Below are the code and all the weights of a small trained network. Each question names an input and a target symbol and asks about switching units off, where a switched-off unit gives its printed mean instead of its output.

import numpy as np


def w(rows, s, z=0):
    codes = np.array(rows[::2]) - 128.0
    scale = np.full(codes.shape[1], s)
    scale[-1] = z or s
    return codes * scale


def f(y):
    return y / 2 * (1 + np.tanh(0.7978845608 * (y + 0.044715 * y**3)))


def softmax(a):
    e = np.exp(a - a.max(-1, keepdims=True))
    return e / e.sum(-1, keepdims=True)


def log_softmax(a):
    a = a - a.max(-1, keepdims=True)
    return a - np.log(np.exp(a).sum(-1, keepdims=True))


def net(x, mask):
    ids = ['αβγδεηλτφψω'.index(c) for c in x.split()]
    T = len(ids)
    res = E[ids] + P[:T]
    u = 0
    for l in range(2):
        q, k, v = (res @ M[l].T for M in (Q, K, V))
        z = softmax(np.where(np.tri(T) > 0, q @ k.T / 2**0.5, -1e9)) @ v
        res = res + np.where(mask[u], z, O[l][:, -1]) @ O[l][:, :-1]
        u += 1
        y = f(res @ A[l][:, :-1].T + A[l][:, -1])
        res = res + np.where(mask[u : u + 12], y, B[l][:, -1]) @ B[l][:, :-1]
        u += 12
    return log_softmax(res[-1] @ U[:, :-1].T + U[:, -1])


Q, K, V, O, A, B = {}, {}, {}, {}, {}, {}
E = w([
[147,158,215,44,65,76],'α',
[177,133,204,35,126,138],'β',
[186,125,190,39,172,65],'γ',
[100,79,190,71,119,112],'δ',
[180,194,109,102,68,115],'ε',
[62,176,102,69,143,157],'η',
[80,91,199,105,81,134],'λ',
[134,141,92,104,157,9],'τ',
[110,126,147,168,129,161],'φ',
[80,106,191,91,71,56],'ψ',
[139,119,196,38,156,158],'ω',
],0.012)
P = w([
[68,176,241,127,141,98],'0',
[76,176,208,124,142,111],'1',
[93,161,186,102,130,113],'2',
[90,158,168,87,115,114],'3',
[92,158,151,80,105,106],'4',
[101,147,135,70,99,113],'5',
[108,139,124,58,91,104],'6',
[112,143,112,56,91,105],'7',
[124,135,99,44,87,104],'8',
[131,124,92,35,66,106],'9',
[132,126,77,30,59,104],'10',
[134,127,68,21,59,115],'11',
[137,120,59,6,58,111],'12',
[148,110,55,3,56,101],'13',
],0.0053)
Q[0] = w([
[143,131,75,250,164,160],'L0H0',
[111,131,166,40,102,109],'L0H0',
],0.021)
K[0] = w([
[122,122,249,157,145,128],'L0H0',
[131,132,24,104,113,132],'L0H0',
],0.019)
V[0] = w([
[94,253,124,164,78,223],'L0H0',
[253,147,170,145,3,69],'L0H0',
],0.0061)
O[0] = w([
[216,137,65,84,2,169,131],'L0H0',
[161,251,202,227,92,121,252],'L0H0',
],0.0069,0.0011)
A[0] = w([
[153,122,175,73,4,148,162],'L0N0',
[111,192,89,103,129,63,228],'L0N1',
[105,123,254,127,130,133,128],'L0N2',
[145,176,142,100,96,60,199],'L0N3',
[188,178,168,51,149,166,160],'L0N4',
[64,99,150,160,118,146,162],'L0N5',
[97,72,191,82,54,134,133],'L0N6',
[47,69,129,43,186,127,190],'L0N7',
[43,115,123,216,103,174,254],'L0N8',
[106,220,83,148,112,137,192],'L0N9',
[72,138,112,105,175,72,174],'L0N10',
[78,135,229,146,148,105,139],'L0N11',
],0.0087,0.0047)
B[0] = w([
[98,145,107,104,42,190,254],'L0N0',
[155,151,64,69,77,65,206],'L0N1',
[106,167,225,108,90,133,201],'L0N2',
[138,161,92,81,55,96,228],'L0N3',
[166,175,152,48,128,187,214],'L0N4',
[144,63,159,125,117,127,138],'L0N5',
[72,103,150,104,61,166,216],'L0N6',
[86,86,116,19,140,121,238],'L0N7',
[254,1,137,136,110,150,140],'L0N8',
[127,84,55,65,116,115,152],'L0N9',
[109,133,89,82,115,66,175],'L0N10',
[107,160,204,111,100,104,189],'L0N11',
],0.0071,0.0083)
Q[1] = w([
[161,109,78,64,59,159],'L1H0',
[86,141,138,3,32,77],'L1H0',
],0.0078)
K[1] = w([
[213,72,3,170,138,232],'L1H0',
[208,54,20,253,199,130],'L1H0',
],0.0044)
V[1] = w([
[192,93,137,223,196,102],'L1H0',
[162,125,1,128,124,69],'L1H0',
],0.0074)
O[1] = w([
[84,144,202,38,86,115,6],'L1H0',
[255,118,132,83,90,98,134],'L1H0',
],0.0083,0.018)
A[1] = w([
[83,76,143,187,97,125,134],'L1N0',
[164,143,110,155,125,83,114],'L1N1',
[155,66,163,90,110,164,159],'L1N2',
[81,106,116,130,255,118,37],'L1N3',
[131,99,143,198,163,198,252],'L1N4',
[183,146,119,98,164,161,86],'L1N5',
[171,161,135,206,115,158,176],'L1N6',
[103,199,118,163,138,135,112],'L1N7',
[90,137,113,131,166,158,109],'L1N8',
[99,165,137,75,88,143,97],'L1N9',
[155,128,80,114,122,52,81],'L1N10',
[150,109,171,96,138,88,228],'L1N11',
],0.011,0.0033)
B[1] = w([
[177,35,145,243,142,63,157],'L1N0',
[101,136,228,110,131,151,170],'L1N1',
[130,207,76,208,187,104,205],'L1N2',
[104,112,74,57,55,31,150],'L1N3',
[226,57,198,2,155,192,156],'L1N4',
[72,88,128,164,70,96,180],'L1N5',
[80,176,208,125,51,136,167],'L1N6',
[143,159,5,150,212,143,144],'L1N7',
[75,166,172,52,132,123,146],'L1N8',
[159,72,148,207,164,139,252],'L1N9',
[116,134,152,158,169,177,225],'L1N10',
[162,170,147,137,203,91,174],'L1N11',
],0.0076,0.012)
U = w([
[135,167,178,96,41,146,157],'α',
[124,143,163,138,166,190,75],'β',
[213,153,163,126,189,49,252],'γ',
[46,174,125,201,153,154,178],'δ',
[173,95,24,144,139,145,244],'ε',
[87,132,138,2,112,167,6],'η',
[93,98,122,255,141,98,16],'λ',
[71,201,96,121,134,43,46],'τ',
[182,35,203,122,155,201,80],'φ',
[80,64,146,109,57,30,45],'ψ',
[95,189,162,125,198,244,70],'ω',
],0.0055,0.0025)

Each question gives the input, a string of symbols that net reads in full, and the target symbol t.
The units are the heads (2 rows each of Q, K, V and O) and the neurons (one row each of A and B). Each row of codes is followed by its name. A weight is (code - 128) times the scale printed after its matrix; where a second scale follows, it is the last column's (O, A, B and U).
mask holds one flag per unit, layer by layer, with each layer's heads first. A switched-off unit (its flag False) gives its mean, the last column of its rows in O or B, instead of its output. The means were averaged over made-up inputs and are rounded, as every weight is.
A unit's drop is (log p(t) with every unit on - log p(t) with that unit switched off) / (log p(t) with every unit on - log p(t) with every unit switched off).
The circuit of an input: a set's keep is (log p(t) with only the set's units on - log p(t) with every unit switched off) / (log p(t) with every unit on - log p(t) with every unit switched off). Starting from the 12 units with the biggest drops (on a tie, the unit counted first), units are removed one at a time, each time the one whose removal leaves the highest keep (on an exact tie, the one counted first), for as long as the keep stays at least 0.8.
circuit, biggest first: the units of the circuit, biggest drop first
top k neurons: the k neurons with the biggest drops, biggest first
top k neurons in layer l: the k neurons of layer l with the biggest drops, biggest first
drop when u is switched off: that unit's drop, to one decimal
input δ δ ψ, target λ: circuit, biggest first -> [L1H0; L1N0; L0N4]
input ψ ω γ φ ω λ ω λ η, target η: top 2 neurons -> [L0N8; L0N7]
input λ ω β α τ η δ, target ε: circuit, biggest first -> [L0H0; L1H0; L0N11]
input ω ψ α δ λ β ω ε δ ε η, target ε: circuit, biggest first -> [L0N9; L1H0]
input β τ β ω δ τ γ α φ, target φ: top neuron -> [L0N3]
input ε δ λ β τ β, target γ: top 2 neurons -> [L0N0; L1N11]
input η γ ε δ τ, target γ: top 2 neurons -> [L0N0; L0N6]
input δ φ ψ ω, target ω: circuit, biggest first -> [L1H0; L0N1; L0N4; L1N0]
input ω ω η ψ λ ε α λ, target α: top 2 neurons -> [L1N6; L0N7]
input δ δ ψ ω, target η: top 2 neurons in layer 1 -> [L1N3; L1N4]
input τ β γ δ γ δ ω δ ω δ γ, target γ: top 3 neurons -> [L1N11; L0N0; L0N6]
input φ β α ψ λ, target λ: circuit, biggest first -> [L1N0; L1H0; L0N4; L0N1]
input β δ β δ λ, target φ: top 2 neurons in layer 1 -> [L1N4; L1N0]
input φ τ β η, target η: top 3 neurons in layer 0 -> [L0N7; L0N3; L0N1]
input ψ δ ψ ε γ τ α ψ, target γ: top neuron in layer 0 -> [L0N0]
input τ τ δ α γ η δ τ ω δ ε ε γ, target α: top 3 neurons -> [L0N7; L1N6; L0N10]
input φ δ ε α ω τ, target τ: top 2 neurons -> [L0N8; L0N10]
input ω ε τ δ ω ω λ ω δ δ ω, target γ: top 2 neurons in layer 1 -> [L1N11; L1N2]
input λ α ε δ ω τ ε α β, target α: drop when L0N7 is switched off -> 0.3
input ψ τ ω, target γ: drop when L0N6 is switched off -> 0.1
input τ ω ε α ψ, target α: drop when L0H0 is switched off -> 0.9
input β ω τ τ β β β λ δ γ α ε, target α: top 2 neurons -> [L1N6; L1N1]
input ψ ψ δ, target ψ: top neuron -> [L1N3]
input η η β δ β γ ε ω β, target α: top 2 neurons -> [L1N6; L0N7]
